Here is a tiny trained network, its code and every weight. The questions are about switching its units off for an input and a target symbol, where a switched-off unit gives its printed mean instead of its output.

import numpy as np


def w(rows, s, z=0):
    codes = np.array(rows[::2]) - 128.0
    scale = np.full(codes.shape[1], s)
    scale[-1] = z or s
    return codes * scale


def norm(h):
    return h / np.sqrt((h * h).mean(-1, keepdims=True) + 1e-5)


def f(y):
    return y / 2 * (1 + np.tanh(0.7978845608 * (y + 0.044715 * y**3)))


def softmax(a):
    e = np.exp(a - a.max(-1, keepdims=True))
    return e / e.sum(-1, keepdims=True)


def log_softmax(a):
    a = a - a.max(-1, keepdims=True)
    return a - np.log(np.exp(a).sum(-1, keepdims=True))


def net(x, mask):
    ids = ['αγζηλμξπτφψω'.index(c) for c in x.split()]
    T = len(ids)
    res = E[ids] + P[:T]
    u = 0
    for l in range(2):
        q, k, v = (norm(res) @ M[l].T for M in (Q, K, V))
        z = softmax(np.where(np.tri(T) > 0, q @ k.T / 3**0.5, -1e9)) @ v
        res = res + np.where(mask[u], z, O[l][:, -1]) @ O[l][:, :-1]
        u += 1
        y = f(norm(res) @ A[l][:, :-1].T + A[l][:, -1])
        res = res + np.where(mask[u : u + 4], y, B[l][:, -1]) @ B[l][:, :-1]
        u += 4
    return log_softmax(norm(res)[-1] @ U[:, :-1].T + U[:, -1])


Q, K, V, O, A, B = {}, {}, {}, {}, {}, {}
E = w([
[174,145,115,125,93,71],'α',
[180,116,120,122,67,113],'γ',
[190,117,119,140,106,130],'ζ',
[173,254,118,124,152,190],'η',
[147,88,94,151,135,87],'λ',
[58,180,62,146,251,165],'μ',
[160,94,104,138,114,113],'ξ',
[184,132,117,147,140,120],'π',
[193,140,119,133,97,99],'τ',
[170,138,110,141,126,86],'φ',
[165,102,107,124,84,96],'ψ',
[184,112,118,132,78,125],'ω',
],0.0094)
P = w([
[141,65,174,38,222,153],'0',
[148,122,133,143,182,118],'1',
[137,86,19,72,160,167],'2',
[132,136,125,172,156,126],'3',
[129,98,2,77,131,175],'4',
[108,144,130,189,138,135],'5',
[120,98,6,101,98,175],'6',
[86,152,135,207,121,144],'7',
[118,105,16,120,68,190],'8',
[50,160,147,221,109,155],'9',
[113,116,35,141,32,198],'10',
[24,167,148,217,117,171],'11',
],0.0056)
Q[0] = w([
[86,131,195,164,129,115],'0.h0',
[106,112,202,144,120,118],'0.h0',
[156,160,53,255,74,121],'0.h0',
],0.018)
K[0] = w([
[142,137,83,12,174,154],'0.h0',
[160,114,106,11,152,151],'0.h0',
[18,205,125,154,90,195],'0.h0',
],0.013)
V[0] = w([
[143,210,141,181,182,93],'0.h0',
[49,58,97,144,109,25],'0.h0',
[151,255,159,44,65,82],'0.h0',
],0.0077)
O[0] = w([
[138,118,212,128,138,161,252],'0.h0',
[163,92,97,49,252,48,139],'0.h0',
[84,254,158,62,94,110,64],'0.h0',
],0.01,0.0035)
A[0] = w([
[113,253,242,93,88,146,74],'0.n0',
[161,187,245,194,204,16,3],'0.n1',
[176,131,45,164,104,197,110],'0.n2',
[143,59,1,77,140,168,178],'0.n3',
],0.007,0.004)
B[0] = w([
[61,24,106,103,125,94,184],'0.n0',
[185,152,136,230,3,41,137],'0.n1',
[15,66,33,166,13,56,163],'0.n2',
[146,218,180,139,111,81,254],'0.n3',
],0.0082,0.0068)
Q[1] = w([
[125,65,145,238,189,95],'1.h0',
[187,74,123,1,153,117],'1.h0',
[140,117,27,125,106,98],'1.h0',
],0.0095)
K[1] = w([
[122,189,94,194,255,146],'1.h0',
[186,54,137,22,140,117],'1.h0',
[103,37,3,118,105,64],'1.h0',
],0.0083)
V[1] = w([
[96,189,128,209,187,183],'1.h0',
[254,86,124,99,29,116],'1.h0',
[151,102,120,47,122,175],'1.h0',
],0.0061)
O[1] = w([
[133,104,120,153,53,54,14],'1.h0',
[254,200,56,8,204,247,251],'1.h0',
[103,253,157,160,234,152,72],'1.h0',
],0.005,0.0027)
A[1] = w([
[163,25,231,188,61,160,88],'1.n0',
[188,212,118,123,180,51,2],'1.n1',
[123,254,85,164,51,140,81],'1.n2',
[170,106,195,183,217,212,96],'1.n3',
],0.0094,0.0055)
B[1] = w([
[125,168,144,109,196,135,255],'1.n0',
[64,180,41,158,107,162,248],'1.n1',
[173,143,192,134,172,92,162],'1.n2',
[194,124,140,25,4,143,150],'1.n3',
],0.013,0.0054)
U = w([
[89,133,172,45,223,92,163],'α',
[56,36,92,98,90,166,138],'γ',
[80,64,150,209,200,71,211],'ζ',
[146,77,84,228,30,152,40],'η',
[66,179,196,155,74,148,229],'λ',
[212,208,180,160,178,63,45],'μ',
[161,112,123,183,187,247,5],'ξ',
[187,160,138,54,63,183,80],'π',
[185,50,121,102,159,112,194],'τ',
[100,207,34,145,156,106,139],'φ',
[107,123,135,104,47,2,98],'ψ',
[175,40,93,137,164,89,165],'ω',
],0.0097,0.0021)

Each question gives the input, a string of symbols that net reads in full, and the target symbol t.
The units are the heads (3 rows each of Q, K, V and O) and the neurons (one row each of A and B). Each row of codes is followed by its name. A weight is (code - 128) times the scale printed after its matrix; where a second scale follows, it is the last column's (O, A, B and U).
mask holds one flag per unit, layer by layer, with each layer's heads first. A switched-off unit (its flag False) gives its mean, the last column of its rows in O or B, instead of its output. The means were averaged over made-up inputs and are rounded, as every weight is.
A unit's drop is (log p(t) with every unit on - log p(t) with that unit switched off) / (log p(t) with every unit on - log p(t) with every unit switched off).
The circuit of an input: a set's keep is (log p(t) with only the set's units on - log p(t) with every unit switched off) / (log p(t) with every unit on - log p(t) with every unit switched off). Starting from all 10 units, units are removed one at a time, each time the one whose removal leaves the highest keep (on an exact tie, the one counted first), for as long as the keep stays at least 0.8.
units of the circuit, in order: the units of the circuit, biggest drop first
most important unit: the unit with the biggest drop
k most important neurons: the k neurons with the biggest drops, biggest first
k most important neurons of layer l: the k neurons of layer l with the biggest drops, biggest first
drop when u is switched off: that unit's drop, to one decimal
input ζ ζ ψ ψ ψ ψ φ ψ η φ, target λ: units of the circuit, in order	(0.h0)
input π π η ψ α ψ ζ α ψ μ ψ α, target ζ: units of the circuit, in order	(1.h0, 0.h0, 1.n0)
input γ π ω ψ λ ψ ψ ω ψ, target ψ: units of the circuit, in order	(0.n2, 1.n1)
input γ τ ψ γ φ τ ψ α ξ, target α: units of the circuit, in order	(0.h0, 0.n0)
input ψ ζ ψ φ ζ μ ζ ω ψ λ, target ζ: units of the circuit, in order	(1.h0, 1.n0, 0.h0)
input ψ ζ α, target η: 2 most important neurons	(0.n2, 0.n3)
input ψ ψ φ τ, target α: 2 most important neurons	(0.n0, 1.n0)
input ψ φ α ψ ψ ζ ψ ψ ψ π ψ, target ξ: units of the circuit, in order	(0.h0, 1.n0)
input ψ ψ η ζ η, target η: units of the circuit, in order	(0.h0, 0.n2)
input ψ τ ψ ψ ξ ψ ψ α α, target α: 2 most important neurons of layer 1	(1.n1, 1.n3)
input ψ ζ τ τ ψ ζ, target ξ: 2 most important neurons	(0.n2, 0.n3)
input ψ ψ ψ ζ ψ ψ φ ζ φ π ζ, target ξ: 2 most important neurons of layer 0	(0.n2, 0.n3)
input ψ ψ ξ φ ζ, target π: units of the circuit, in order	(0.h0, 1.n3)
input φ ψ ω η ζ τ, target λ: most important neuron	(0.n0)
input α φ φ ζ ψ τ ψ γ, target γ: 2 most important neurons	(0.n3, 0.n0)
input μ ω ψ π ξ γ π, target μ: 2 most important neurons	(1.n2, 0.n0)
input ζ ζ μ ψ μ ψ φ ω, target ζ: 2 most important neurons of layer 1	(1.n0, 1.n1)
input ζ ψ φ τ τ φ ζ ψ α τ ω, target γ: 2 most important neurons of layer 0	(0.n0, 0.n3)
input φ ψ ξ π ξ ω ψ π, target π: 2 most important neurons	(1.n3, 0.n3)
input ψ π ξ ψ α μ π τ φ τ, target ζ: most important unit	1.h0
input ψ ψ ψ ω τ, target ψ: 2 most important neurons	(0.n2, 1.n2)
input τ ψ ξ φ φ ψ φ φ τ ξ, target τ: 2 most important neurons of layer 1	(1.n3, 1.n1)
input ψ τ ψ α, target ψ: 3 most important neurons	(0.n1, 0.n0, 1.n0)
input π ζ ψ α ζ ζ α ψ η ζ, target λ: 2 most important neurons of layer 0	(0.n0, 0.n3)
input π η ψ ψ ψ ψ ψ φ ψ λ, target λ: drop when 0.h0 is switched off	2.0
input τ ψ φ ζ φ λ ζ ξ α ζ η, target η: drop when 0.n1 is switched off	0.0
